Here is a tiny trained network, its code and every weight. The questions are about switching its units off for an input and a class, where a switched-off unit gives its printed mean instead of its output.

import numpy as np


def w(rows, s, z=0):
    codes = np.array(rows[::2]) - 128.0
    scale = np.full(codes.shape[1], s)
    scale[-1] = z or s
    return codes * scale


def norm(h):
    return h / np.sqrt((h * h).mean(-1, keepdims=True) + 1e-5)


def f(y):
    return y / 2 * (1 + np.tanh(0.7978845608 * (y + 0.044715 * y**3)))


def log_softmax(a):
    a = a - a.max(-1, keepdims=True)
    return a - np.log(np.exp(a).sum(-1, keepdims=True))


def net(x, mask):
    res = np.array(x, float).reshape(1, 6) / 4 @ E
    u = 0
    for l in range(2):
        y = f(norm(res) @ A[l][:, :-1].T + A[l][:, -1])
        res = res + np.where(mask[u : u + 3], y, B[l][:, -1]) @ B[l][:, :-1]
        u += 3
    return log_softmax(norm(res)[-1] @ U[:, :-1].T + U[:, -1])


A, B = {}, {}
E = w([
[148,166,90,174,114,93,105,22,4],'x0',
[200,99,114,47,112,227,41,176,208],'x1',
[235,251,221,1,50,47,123,113,162],'x2',
[33,149,34,182,68,235,41,159,107],'x3',
[176,169,217,141,201,140,82,149,177],'x4',
[1,179,29,111,231,137,195,103,111],'x5',
],0.0086)
A[0] = w([
[146,148,94,37,205,82,172,130,174,57],'L0N0',
[99,119,106,70,254,185,144,148,215,24],'L0N1',
[98,167,81,158,130,153,60,112,95,3],'L0N2',
],0.0099,0.0039)
B[0] = w([
[127,168,211,232,77,109,103,60,103,216],'L0N0',
[135,131,177,254,103,139,46,171,220,255],'L0N1',
[127,146,149,52,188,93,151,105,89,198],'L0N2',
],0.013,0.0045)
A[1] = w([
[150,42,165,229,250,125,106,144,117,4],'L1N0',
[241,117,170,36,47,160,37,253,184,171],'L1N1',
[242,89,142,76,2,157,70,114,185,20],'L1N2',
],0.0088,0.0045)
B[1] = w([
[127,2,20,118,136,182,174,154,169,184],'L1N0',
[108,130,185,186,21,206,70,152,197,255],'L1N1',
[164,165,40,250,47,133,89,182,238,202],'L1N2',
],0.0096,0.0099)
U = w([
[124,111,203,181,67,117,67,197,228,251],'0',
[147,169,208,93,122,58,124,45,5,6],'1',
[31,18,3,66,227,148,178,168,99,70],'2',
],0.012,0.0018)

Each question gives the input, the list of numbers given to net, and the class t.
The units are the neurons (one row each of A and B). Each row of codes is followed by its name. A weight is (code - 128) times the scale printed after its matrix; where a second scale follows, it is the last column's (A, B and U).
mask holds one flag per neuron, layer by layer. A switched-off neuron (its flag False) gives its mean, the last column of its row in B, instead of its output. The means were averaged over made-up inputs and are rounded, as every weight is.
A unit's drop is (log p(t) with every unit on - log p(t) with that unit switched off) / (log p(t) with every unit on - log p(t) with every unit switched off).
The circuit of an input: a set's keep is (log p(t) with only the set's units on - log p(t) with every unit switched off) / (log p(t) with every unit on - log p(t) with every unit switched off). Starting from all 6 units, units are removed one at a time, each time the one whose removal leaves the highest keep (on an exact tie, the one counted first), for as long as the keep stays at least 0.8.
circuit, biggest first: the units of the circuit, biggest drop first
k most important neurons: the k neurons with the biggest drops, biggest first
top k neurons in layer l: the k neurons of layer l with the biggest drops, biggest first
drop of u: that unit's drop, to one decimal
input [-2,-6,0,-4,0,-3], class 1: top 2 neurons in layer 1 : L1N1, L1N2
input [-2,1,-4,7,3,4], class 2: top 2 neurons in layer 0 : L0N2, L0N0
input [-8,-8,-1,-5,-7,-1], class 2: circuit, biggest first : L1N1
input [6,5,-1,6,-8,-3], class 2: circuit, biggest first : L0N1, L1N1
input [2,-7,1,-5,-2,-7], class 1: 2 most important neurons : L0N1, L1N1
input [-5,-5,4,1,1,2], class 1: 2 most important neurons : L1N1, L1N2
input [4,2,8,8,-2,2], class 1: top 2 neurons in layer 1 : L1N2, L1N0
input [8,-4,2,-3,7,-5], class 1: 2 most important neurons : L0N1, L1N1
input [3,1,-7,-6,5,2], class 2: 2 most important neurons : L1N0, L1N1
input [-2,-8,-3,5,-5,-5], class 2: top 2 neurons in layer 0 : L0N0, L0N1
input [1,-5,-3,-2,-5,2], class 2: drop of L0N0 : 0.1
input [-6,-5,-7,7,2,-3], class 2: drop of L1N1 : 0.1
